Table B holds the same points as the rows below and some others, measured another way and shuffled. Each row below is followed by which row of B it is.
B:
0: 145, 34, 100, 9, 73, -84, 54, -3, 164, 96, 36, 347, -93, 34, -23, -133, -53, -124, -68, 70, 137, -51
1: 192, 180, 74, -50, -30, -206, -61, 81, 63, 162, 215, 290, -87, 22, 61, -128, 113, -215, -42, 61, 166, -88
2: 374, 86, 348, 103, -95, -205, -3, 79, 179, 114, 174, 573, -210, 178, -138, -214, -103, -360, -81, 58, 214, 61
3: 121, 31, 117, 81, 63, 21, 46, 35, -64, 109, 39, 89, -17, -49, -171, -13, 39, -64, 25, 133, -5, 10
4: 66, 87, 6, -170, 48, -59, 152, -185, -20, 161, -17, 121, -227, 7, 223, -97, -26, 33, -374, 92, -27, -128
5: -52, 100, -66, -127, -62, -142, -159, 13, -15, 56, 110, -93, 1, -82, 65, -33, 1, -108, 181, 79, 76, -29
6: -42, -168, -8, -24, -107, 16, -138, -86, -71, 32, 87, -191, -93, -67, 172, -35, -132, 122, -66, -114, -209, 28
7: 51, -202, 117, 62, -14, -46, 47, -6, 48, 123, 84, 95, -22, -64, -73, -118, -56, 44, 3, 23, 146, -46
8: 152, -192, 183, 200, 107, 136, 117, -36, 98, 57, -41, 260, -95, 27, -127, -67, -150, 49, -139, -4, -94, 32
9: 131, 373, -127, -287, 266, -229, -254, 43, 230, -55, -50, 581, -101, -11, 179, -210, 38, -251, -43, 34, -113, -38
10: -66, 100, -81, -152, 15, 67, 91, -138, -386, 172, 17, -411, -83, -171, 118, 105, 156, 177, -205, 179, -230, -82
11: -66, -251, 22, -68, 133, -8, -60, -108, 195, -82, -158, 183, -49, -74, -10, -186, -287, 89, 39, -38, -47, 44
12: -28, -87, -48, 123, -52, -47, -218, 135, 225, 18, 172, 40, 117, -36, -1, -22, -77, -106, 348, -90, 143, -16
13: 116, 152, 61, -148, -37, -127, -186, -27, -85, 6, 62, 99, -173, -7, 92, -99, -43, -128, -79, 27, -206, 80
14: 79, 21, 30, 61, 68, 32, 80, 0, 15, 128, 53, 92, -31, -34, -27, -7, 35, -15, -49, 88, 30, -69
15: 118, 78, 32, 84, 150, 105, 71, 9, -52, 104, 7, 114, -43, -44, -55, 32, 75, 9, -110, 98, -149, -33
16: -61, 57, -82, -29, 20, -21, -62, 27, -41, 84, 73, -143, 63, -110, -10, 41, 57, -23, 173, 102, 37, -50
17: -16, -162, 64, 33, 27, 82, 31, -150, 156, -29, -113, 78, -142, 43, 30, -59, -322, 25, -53, -12, -85, 59
18: 22, 245, -46, -159, 89, -62, -113, -36, 3, -22, -60, 76, -85, -13, 26, -23, -54, -164, 58, 140, -124, 38
19: -31, 81, 33, 5, -138, 96, 299, -208, -129, 224, 37, -334, -175, 58, 100, 144, -74, 9, -179, 217, 107, -105
20: 133, 246, 161, 85, -211, -36, 40, -19, 34, 89, 121, -30, -166, 189, -74, 89, -160, -357, 121, 184, 143, 69
21: 21, 63, 4, -84, -74, -140, -153, -6, 105, 29, 91, 82, -77, 10, 101, -89, -107, -147, 88, -1, 48, 7
22: 60, 63, -44, 97, 126, -6, -133, 127, 235, 13, 61, 255, 78, -15, -48, -33, -12, -138, 214, -8, 52, -28
23: 157, -88, 197, 65, 15, -19, 79, -25, -11, 109, 35, 193, -115, -4, -118, -115, -66, -28, -112, 69, 20, 21
24: -9, 134, 35, -113, -248, -59, 155, -217, -87, 195, 107, -268, -257, 107, 233, 63, -124, -97, -184, 156, 126, -82
25: -80, -183, -8, 109, 62, 223, -34, -76, -53, -46, -107, -205, -7, -78, -63, 85, -187, 148, 63, -9, -302, 98
26: 13, 193, -47, -10, 2, -10, -188, 74, -31, -3, 67, -68, 13, -33, -28, 71, 0, -165, 226, 82, -120, 64
27: -58, 17, -31, 11, -104, -185, -174, 93, 303, 32, 156, 81, 88, 21, -18, -69, -142, -260, 437, 19, 389, -37
28: 25, -26, -3, 11, 75, -36, -35, 8, 164, 48, 27, 182, -9, -24, 14, -79, -76, -57, 65, 20, 79, -46
29: 118, -74, 144, 87, 95, -1, 35, 18, 130, 38, -24, 282, -41, 1, -166, -109, -110, -79, 42, 68, 63, 28
30: -70, 212, -199, -38, 161, 204, 58, -25, -332, 142, 9, -380, 46, -194, 76, 229, 274, 167, -80, 176, -336, -106
31: 117, 38, 133, 30, 139, 71, 46, -2, -183, 54, -68, 62, -49, -92, -219, -14, 36, 6, -52, 169, -200, 71
32: 98, 42, 261, 59, -250, 44, 243, -192, -144, 153, 22, -213, -272, 151, -87, 73, -238, -141, -123, 236, 83, 77
33: 44, 72, -19, -117, 157, -11, 36, -65, -41, 77, -62, 123, -83, -85, 46, -74, 28, 31, -154, 110, -105, -56
34: 117, 31, 101, 104, -64, -32, -70, 119, -167, 151, 214, -75, 32, -85, -133, 18, 153, -66, 108, 81, 11, -2
35: 14, 100, 26, -71, -243, -76, -53, -95, -111, 117, 170, -249, -173, 47, 197, 39, -83, -97, -55, 37, -18, -5
36: -95, -69, -71, 32, 148, 156, -137, 8, -82, -68, -102, -171, 81, -159, -109, 65, -55, 104, 187, 41, -301, 88
37: 165, 23, 171, 50, 89, -7, 83, -5, 24, 75, -28, 264, -95, 13, -170, -95, -52, -98, -59, 139, 27, 27
38: 70, 177, 29, 37, -22, -34, -157, 66, 72, -12, 64, 68, -28, 42, -63, 26, -88, -245, 221, 78, -25, 80
39: -6, -191, 41, 4, -40, -81, -14, 6, -61, 157, 143, -62, 24, -139, 1, -98, 43, 102, 17, 7, 115, -84
40: 134, -71, 163, -8, 30, -112, -197, 29, 141, -76, -6, 346, -96, 14, -96, -206, -204, -137, 79, -44, -82, 142
41: 9, 48, -37, 12, 90, 53, -38, 26, -90, 72, 23, -59, 25, -112, -38, 38, 70, 23, 51, 85, -120, -18
42: 144, 263, 13, -46, 221, -17, -50, 106, -150, 74, 8, 170, 19, -120, -160, -9, 227, -103, 18, 201, -154, -3
43: 11, -123, 106, -34, -142, -49, -41, -130, 55, 18, 23, -15, -181, 49, 89, -92, -277, -32, -50, -24, -27, 62
44: 73, -200, 125, 85, -67, -126, -124, 24, 314, 8, 98, 309, -54, 58, 4, -191, -251, -124, 124, -113, 191, 24
45: 150, -38, 204, 7, -127, -127, -116, -29, 133, -7, 64, 241, -192, 112, -13, -153, -266, -198, 12, -26, 20, 119
46: -73, 188, -183, -24, 352, 223, -179, 69, -149, -116, -198, -94, 137, -210, -160, 152, 104, 59, 205, 143, -502, 97
47: -43, 293, -137, -223, 163, -73, -15, -18, -143, 89, -45, -56, 13, -151, 8, 16, 171, -62, 57, 261, -27, -85
48: 58, -123, 95, -62, -77, -128, -199, -7, -11, 3, 85, 72, -96, -57, 43, -160, -128, -18, 8, -75, -96, 79
49: 152, 261, 23, 133, 194, 8, 37, 154, 183, 84, 29, 339, 75, 25, -218, 33, 94, -273, 206, 200, 162, -52
50: -47, 148, -100, 43, 117, 91, -66, 104, -156, 68, 42, -211, 156, -167, -152, 148, 181, -17, 250, 171, -92, -22
51: -33, 123, -82, 17, 124, 94, 48, 17, -120, 112, 1, -146, 65, -123, -68, 113, 132, 18, 83, 179, -61, -67
52: -19, -50, 30, 81, -88, 26, 28, -38, 30, 105, 93, -132, -32, 2, 4, 37, -96, -38, 85, 61, 95, -30
53: -43, -230, 71, 43, -65, 29, -82, -71, 59, -24, -11, -62, -61, -31, -16, -65, -260, 51, 80, -54, -69, 83
54: 107, -4, 167, -52, 29, 44, 197, -168, -186, 125, -77, 0, -214, -16, -58, -48, -68, 54, -288, 179, -119, 17
55: 52, 199, -109, -99, 97, -84, -170, 48, 82, 24, 62, 168, -31, -37, 133, -47, 48, -121, 33, 12, -93, -43
56: 45, 117, 22, -88, -83, -74, -166, -6, -180, 46, 106, -128, -91, -54, 49, -2, 16, -79, 20, 58, -171, 55
57: -60, -153, 27, 79, -178, -44, -77, -44, 240, 35, 117, -52, -44, 64, 86, -34, -278, -100, 200, -66, 201, -5
58: 74, 239, -12, 32, 195, 119, -19, 84, -236, 60, -30, -63, 54, -134, -213, 122, 200, -47, 91, 231, -240, 33
59: -64, -69, -70, -195, 41, -108, -143, -104, 78, -16, -31, 71, -97, -80, 189, -155, -144, 50, -49, -45, -90, -17
60: 194, 304, 137, -288, -117, -221, -148, -91, -287, 58, 76, 62, -320, 22, 139, -125, 7, -186, -270, 122, -268, 102
61: 417, 202, 357, 29, 107, -185, -38, 111, 69, 38, 27, 696, -188, 107, -297, -243, -24, -363, -81, 151, 12, 131
62: 10, 23, 1, -95, -101, -94, -155, -27, -112, 58, 123, -124, -77, -68, 105, -40, -13, -21, 8, 4, -105, 11
63: 66, -113, 101, 119, -28, -33, 175, -55, 318, 151, 70, 260, -81, 103, 20, -101, -186, -100, -29, 32, 361, -121
64: 35, -135, 127, 214, 25, 92, 57, 56, 63, 61, 22, 5, 68, -33, -268, 22, -102, -50, 228, 101, 117, 42
65: -39, -130, 15, -125, 3, -105, -11, -163, 281, -7, -80, 220, -153, 44, 145, -193, -324, -41, -51, -27, 120, -24
66: 16, 227, -23, 50, -95, -11, -102, 78, -34, 70, 143, -169, 21, 5, -52, 133, 19, -218, 271, 141, 39, 18
67: 65, -31, 97, 39, -98, 28, -141, -20, -72, -8, 59, -85, -113, 6, -3, -2, -152, -54, 31, -20, -219, 127
68: -73, -148, -18, -17, 91, 72, -109, -56, -7, -57, -89, -57, 4, -118, -38, -34, -152, 99, 90, -1, -200, 69
69: 111, -81, 99, -61, 61, -53, -68, -54, -15, 25, -3, 212, -138, -46, 36, -162, -86, 30, -170, -25, -167, 37
70: -92, -153, 81, 63, -155, 124, 76, -170, -49, 30, -40, -322, -117, 26, -20, 79, -299, 37, 53, 69, -45, 79
71: 207, 257, 77, -42, 2, -216, -63, 105, 94, 154, 191, 350, -71, 39, 3, -118, 122, -289, 22, 113, 205, -80

-298, -306, -55, -808, 2, 244, 422, 39, -211, 126, -454, -384, -253, 58, -150, 542, 83, 364, -442, -40, 103, 90, -89, 463, 374, 458, 684, -236 -> 45
-6, 266, 9, 276, -242, -251, -203, 149, 170, -147, 51, 209, 0, -230, -200, -282, 76, -150, 99, 205, 157, -46, -29, -340, 201, 22, -397, -42 -> 42
-162, 77, 92, 46, -403, -73, 66, 56, 114, -224, -373, -75, -413, -209, -404, 347, -84, -78, 77, 32, -572, -57, 226, -640, 146, -33, -310, 338 -> 2
-97, 120, 210, 252, -161, -36, 47, 152, 202, -100, -165, 187, -179, -304, -240, -34, 161, -305, 113, 73, -62, -141, 99, -571, 205, 79, -415, 197 -> 23
44, -345, -346, 54, -33, 133, 289, -51, -189, -277, 461, -104, 310, 155, 237, -104, -102, 318, -531, 100, 267, 131, -105, 338, -105, 70, 107, -37 -> 59
10, -333, -189, -53, -14, 31, 384, -121, -117, -32, 222, -277, -4, 8, 175, 40, 305, 336, -377, -23, 126, 95, -82, 161, -78, 67, 212, -31 -> 43
41, 227, -148, 117, -248, -134, -172, 279, -7, -187, 183, 122, 173, -182, -35, -451, 141, 91, -199, 201, 620, 90, -114, -131, 220, 153, -98, -264 -> 51
22, -189, 104, 266, 299, -114, 317, -551, 309, 124, 329, 2, -74, 64, 186, 189, 219, -69, 38, 134, -738, -202, 85, 368, -98, -300, -430, 566 -> 60
-112, -202, -398, -192, -408, -183, -12, 92, -257, -320, -23, -164, 55, 148, -321, 166, -387, 290, -208, 134, 160, 202, -188, 65, 69, 202, 236, -464 -> 27
-224, -356, 249, 211, 98, -236, 287, -217, 203, 129, -260, 139, -298, -67, -406, 433, 80, -505, 469, -2, -460, -259, -92, -291, 67, 126, -332, -27 -> 40
-188, 189, 126, 199, -383, -133, -178, 404, 110, -277, -336, 319, -135, -274, -549, -36, -230, -427, 233, 145, 139, -104, 3, -724, 328, 244, -421, -138 -> 49
103, -97, -437, 80, -260, -230, -28, -69, -130, -267, 416, -161, 193, 119, 68, -185, -77, 406, -318, 186, 178, 189, -150, 244, -91, -76, 35, -203 -> 5
-25, 194, -147, 286, -450, -158, -201, 87, 103, -486, 73, 146, -4, -42, -293, -5, -492, -52, -19, 241, -379, 3, 146, -383, 60, -178, -546, 284 -> 71
-24, 300, 75, 226, -270, -255, -283, -174, 150, -246, 29, 322, 293, -161, -223, -187, -78, -34, 130, 281, -4, 73, 34, -229, 164, 59, -243, -98 -> 39
-110, -251, 6, -3, 142, -301, 213, -114, 140, 262, -32, -95, -324, 3, -179, 205, 293, -167, 189, 53, -147, -177, -204, 180, 116, 48, -120, -141 -> 67
-194, -158, 404, 95, 296, -381, 78, -371, 225, 401, -228, 388, 113, -157, -323, 62, 478, -460, 575, 110, 226, -162, -306, 45, 261, 433, 24, -595 -> 36
-62, 37, -5, 269, -79, -248, -124, 62, 157, -130, 88, 306, 84, -52, -259, -136, -141, -302, 185, 233, 92, -114, -130, -83, 173, 76, -397, -147 -> 16
-58, -5, -119, -4, -171, -90, 28, 164, -19, -122, 31, -3, -23, -84, -126, -82, 48, 41, -141, 116, 258, 16, -103, -52, 176, 144, -43, -157 -> 52
-2, -234, -137, -20, -17, -126, 215, -20, -117, 59, 158, -110, 107, -77, 57, -159, 421, 196, -184, 28, 554, 104, -247, 100, 49, 259, 274, -444 -> 68
-186, -107, 54, 226, -86, 26, 76, 292, 108, -246, -94, 317, -54, -60, -340, 78, -362, -489, 91, 133, 14, -200, -41, -313, 206, 186, -477, 51 -> 28
2, -142, 54, 412, 183, 173, 306, 3, 231, -170, 356, 205, 19, -25, 165, -61, -70, -302, -168, 136, -283, -243, 128, 10, 1, -164, -650, 632 -> 24
68, 215, -459, 31, -581, -55, -202, 224, -111, -570, 244, -164, 63, 33, -62, -141, -446, 448, -488, 236, -53, 209, 108, -89, 41, -179, -173, 180 -> 1
-77, 141, 12, -106, -383, -239, -80, 200, -61, 6, -290, -73, -114, -345, -303, -163, 461, 132, 23, 18, 562, 147, -135, -491, 261, 356, 248, -541 -> 64
159, 277, -163, 177, -329, -409, -214, 33, 10, -21, 242, -75, 106, -289, 19, -550, 606, 333, -74, 142, 602, 192, -160, -226, 82, 33, 59, -414 -> 58
-192, -2, 250, 101, -163, -8, 101, 190, 104, -75, -349, 220, -156, -284, -365, 87, 101, -356, 157, 34, 102, -111, 7, -581, 269, 310, -217, -67 -> 29
-189, -476, -92, -192, 63, 541, 553, 224, -221, -261, 20, -25, 142, 63, 86, 202, -229, 43, -598, -24, 323, 11, -16, 128, 116, 396, 191, 79 -> 65
-141, 71, -80, -520, -67, 464, 154, 291, -200, -196, -77, 5, 306, -66, 132, -107, -43, 369, -750, 152, 722, 188, -7, 361, 441, 498, 477, -138 -> 33
-201, -271, 363, 200, 357, -226, 267, -40, 256, 387, -184, 303, -180, -190, -266, 59, 482, -661, 472, 21, 215, -331, -277, -114, 249, 348, -237, -324 -> 25
-34, 213, 2, 270, -154, -479, -298, 142, 192, 1, 36, 286, -5, -168, -329, -315, 111, -299, 333, 242, 326, -96, -231, -192, 250, 101, -360, -398 -> 50
106, -75, -305, 101, -77, -337, 35, -160, 29, -4, 388, -209, -44, 67, 83, -121, 203, 274, -147, 151, -22, 42, -153, 307, -59, -182, -88, -68 -> 56
150, 284, 109, 847, 62, -451, -300, -74, 430, -76, 528, 598, 286, -205, -8, -646, 176, -518, 393, 341, 143, -221, -97, -223, 38, -201, -917, 60 -> 30
-165, -136, -224, -494, -21, -167, 78, 71, -127, 127, -127, -211, -101, 117, -185, 166, 27, 245, -203, 143, 337, 69, -302, 568, 324, 318, 416, -529 -> 26
